Below are the code and all the weights of a small trained network. Each question names an input and a target symbol and asks about switching units off, where a switched-off unit gives its printed mean instead of its output.

import numpy as np


def w(rows, s, z=0):
    codes = np.array(rows[::2]) - 128.0
    scale = np.full(codes.shape[1], s)
    scale[-1] = z or s
    return codes * scale


def norm(h):
    return h / np.sqrt((h * h).mean(-1, keepdims=True) + 1e-5)


def f(y):
    return y / 2 * (1 + np.tanh(0.7978845608 * (y + 0.044715 * y**3)))


def softmax(a):
    e = np.exp(a - a.max(-1, keepdims=True))
    return e / e.sum(-1, keepdims=True)


def log_softmax(a):
    a = a - a.max(-1, keepdims=True)
    return a - np.log(np.exp(a).sum(-1, keepdims=True))


def net(x, mask):
    ids = ['αβγδζηθλμξπσψ'.index(c) for c in x.split()]
    T = len(ids)
    res = E[ids] + P[:T]
    u = 0
    for l in range(2):
        q, k, v = (norm(res) @ M[l].T for M in (Q, K, V))
        z = softmax(np.where(np.tri(T) > 0, q @ k.T / 2**0.5, -1e9)) @ v
        res = res + np.where(mask[u], z, O[l][:, -1]) @ O[l][:, :-1]
        u += 1
        y = f(norm(res) @ A[l][:, :-1].T + A[l][:, -1])
        res = res + np.where(mask[u : u + 4], y, B[l][:, -1]) @ B[l][:, :-1]
        u += 4
    return log_softmax(norm(res)[-1] @ U[:, :-1].T + U[:, -1])


Q, K, V, O, A, B = {}, {}, {}, {}, {}, {}
E = w([
[147,135,220,149,146,147,15,114,213],'α',
[206,123,124,14,181,37,126,127,24],'β',
[252,84,153,167,172,130,174,127,214],'γ',
[188,216,28,135,107,65,165,96,181],'δ',
[219,146,90,161,139,114,234,148,40],'ζ',
[104,148,73,220,90,129,100,130,150],'η',
[185,175,143,108,159,93,123,69,97],'θ',
[99,104,93,166,124,96,194,104,131],'λ',
[131,92,183,147,213,184,150,155,27],'μ',
[184,99,33,167,179,142,116,214,142],'ξ',
[190,152,118,13,175,138,72,194,127],'π',
[119,113,84,93,188,93,186,139,138],'σ',
[27,215,77,142,161,150,160,112,130],'ψ',
],0.014)
P = w([
[110,122,112,186,147,114,40,95,116],'0',
[120,133,69,81,166,152,165,205,105],'1',
[105,70,166,94,94,186,195,142,113],'2',
[95,142,202,165,199,44,104,231,176],'3',
[121,130,119,27,150,230,221,155,99],'4',
[89,82,187,89,57,180,169,154,121],'5',
[95,134,197,155,172,79,104,250,205],'6',
[82,127,144,50,157,216,226,122,96],'7',
[109,76,189,115,75,167,153,129,125],'8',
[126,121,210,190,218,70,112,240,196],'9',
],0.011)
Q[0] = w([
[170,196,192,191,167,11,122,180,145],'L0H1',
[126,115,102,176,180,100,92,161,92],'L0H1',
],0.011)
K[0] = w([
[213,180,90,254,175,126,91,43,97],'L0H1',
[125,104,53,124,203,145,97,93,86],'L0H1',
],0.0083)
V[0] = w([
[102,101,119,78,112,73,126,113,207],'L0H1',
[47,92,141,129,246,107,156,254,132],'L0H1',
],0.0085)
O[0] = w([
[44,143,179,88,106,7,132,247,140,188],'L0H1',
[112,66,101,123,184,140,114,136,133,3],'L0H1',
],0.014,0.0013)
A[0] = w([
[149,65,58,75,88,80,146,92,35,2],'L0N1',
[114,198,142,222,229,191,170,222,185,57],'L0N2',
[177,254,243,86,193,144,195,79,97,148],'L0N3',
[108,71,94,131,34,216,134,123,121,117],'L0N4',
],0.0071,0.004)
B[0] = w([
[135,97,101,165,109,32,176,5,180,133],'L0N1',
[91,119,54,9,55,14,44,72,93,191],'L0N2',
[181,110,2,54,49,146,103,142,176,254],'L0N3',
[77,31,59,107,70,62,114,157,249,126],'L0N4',
],0.0077,0.0066)
Q[1] = w([
[185,142,140,185,140,35,1,106,153],'L1H1',
[148,103,208,130,87,178,186,95,162],'L1H1',
],0.0087)
K[1] = w([
[214,162,111,254,206,154,100,60,126],'L1H1',
[162,75,135,82,92,118,188,135,182],'L1H1',
],0.0098)
V[1] = w([
[161,81,142,225,123,72,159,103,160],'L1H1',
[2,151,78,143,102,117,171,70,76],'L1H1',
],0.0078)
O[1] = w([
[117,24,174,166,68,101,144,186,161,24],'L1H1',
[131,107,114,93,176,148,169,82,255,3],'L1H1',
],0.016,0.0023)
A[1] = w([
[38,111,111,87,183,80,254,197,100,160],'L1N1',
[107,213,184,104,53,18,174,138,141,252],'L1N2',
[50,92,162,85,235,118,215,182,192,149],'L1N3',
[82,226,154,85,189,43,152,173,152,163],'L1N4',
],0.0065,0.0025)
B[1] = w([
[196,128,163,247,102,57,107,131,209,173],'L1N1',
[41,85,142,97,158,163,206,148,137,254],'L1N2',
[160,215,174,168,86,143,52,119,102,161],'L1N3',
[171,128,137,118,216,112,165,138,99,208],'L1N4',
],0.012,0.0079)
U = w([
[62,129,202,95,113,122,63,147,102,207],'α',
[118,38,157,49,146,2,100,61,122,80],'β',
[142,65,163,136,40,104,116,190,62,114],'γ',
[125,129,158,61,166,127,216,196,146,122],'δ',
[216,100,111,202,90,173,181,107,109,121],'ζ',
[89,63,75,118,79,127,88,123,192,141],'η',
[145,193,72,59,4,125,85,103,122,96],'θ',
[156,103,183,143,77,107,109,99,204,216],'λ',
[116,67,135,161,181,216,123,88,92,255],'μ',
[124,48,25,145,179,117,69,166,125,71],'ξ',
[125,195,135,108,208,130,73,158,25,71],'π',
[182,163,185,175,205,76,73,145,134,119],'σ',
[106,149,136,81,210,160,73,54,211,89],'ψ',
],0.0086,0.0036)

Each question gives the input, a string of symbols that net reads in full, and the target symbol t.
The units are the heads (2 rows each of Q, K, V and O) and the neurons (one row each of A and B). Each row of codes is followed by its name. A weight is (code - 128) times the scale printed after its matrix; where a second scale follows, it is the last column's (O, A, B and U).
mask holds one flag per unit, layer by layer, with each layer's heads first. A switched-off unit (its flag False) gives its mean, the last column of its rows in O or B, instead of its output. The means were averaged over made-up inputs and are rounded, as every weight is.
A unit's drop is (log p(t) with every unit on - log p(t) with that unit switched off) / (log p(t) with every unit on - log p(t) with every unit switched off).
The circuit of an input: a set's keep is (log p(t) with only the set's units on - log p(t) with every unit switched off) / (log p(t) with every unit on - log p(t) with every unit switched off). Starting from all 10 units, units are removed one at a time, each time the one whose removal leaves the highest keep (on an exact tie, the one counted first), for as long as the keep stays at least 0.8.
circuit, biggest first: the units of the circuit, biggest drop first
unit that matters most: the unit with the biggest drop
k most important neurons: the k neurons with the biggest drops, biggest first
k most important neurons of layer l: the k neurons of layer l with the biggest drops, biggest first
input δ δ λ η, target δ: 2 most important neurons of layer 1 => L1N2, L1N4
input η θ β ζ γ δ σ δ, target σ: circuit, biggest first => L0H1, L1N1, L0N3
input β ζ π β π θ σ θ η γ, target β: circuit, biggest first => L0N2
input σ β λ θ β δ μ, target σ: 2 most important neurons of layer 1 => L1N1, L1N3
input δ θ δ π δ, target π: circuit, biggest first => L1H1, L0H1, L0N3
input β δ θ δ δ γ ψ, target β: 2 most important neurons => L0N2, L0N1
input θ γ γ γ δ β ξ, target θ: circuit, biggest first => L0H1, L0N2
input σ δ γ γ θ π λ η σ ζ, target σ: circuit, biggest first => L0H1, L1N1, L1N3
input β π η δ π θ θ δ δ θ, target β: circuit, biggest first => L0N1, L0N2, L1H1
input δ π π θ δ δ θ θ δ θ, target δ: circuit, biggest first => L0H1, L1N2
input θ γ π ψ, target θ: circuit, biggest first => L0H1, L0N3
input λ μ μ η, target λ: 4 most important neurons => L0N3, L0N2, L0N4, L1N3
input β α β θ δ δ β δ θ θ, target β: 2 most important neurons => L0N2, L0N1
input δ δ π δ ψ, target ψ: circuit, biggest first => L1H1, L0N2
input δ γ σ ξ, target δ: unit that matters most => L0H1
input θ ζ θ θ δ γ δ δ γ π, target θ: circuit, biggest first => L0H1, L0N3
input ξ γ θ ψ γ δ δ, target ξ: 2 most important neurons => L0N2, L0N3
input θ δ θ θ α θ λ π, target π: circuit, biggest first => L0H1, L1H1
input δ δ θ δ δ θ, target θ: 2 most important neurons => L0N3, L1N4
input θ γ δ θ μ, target μ: unit that matters most => L0H1
input θ β ζ δ σ, target σ: 3 most important neurons of layer 1 => L1N1, L1N3, L1N2
input δ ψ σ δ θ, target σ: 2 most important neurons of layer 0 => L0N3, L0N2
input ψ θ δ δ δ δ σ θ β ψ, target ψ: 2 most important neurons of layer 0 => L0N3, L0N2
input θ ξ η δ, target θ: 2 most important neurons => L0N3, L0N4
input γ θ β γ β λ η δ, target λ: 2 most important neurons of layer 1 => L1N1, L1N3
input δ α β δ σ π, target π: 2 most important neurons of layer 0 => L0N3, L0N2
input ζ λ δ ζ δ η θ, target ζ: circuit, biggest first => L0H1
input θ π θ θ σ, target σ: 2 most important neurons => L1N1, L0N3
input δ δ π α β δ θ η λ μ, target δ: 3 most important neurons of layer 1 => L1N2, L1N4, L1N3
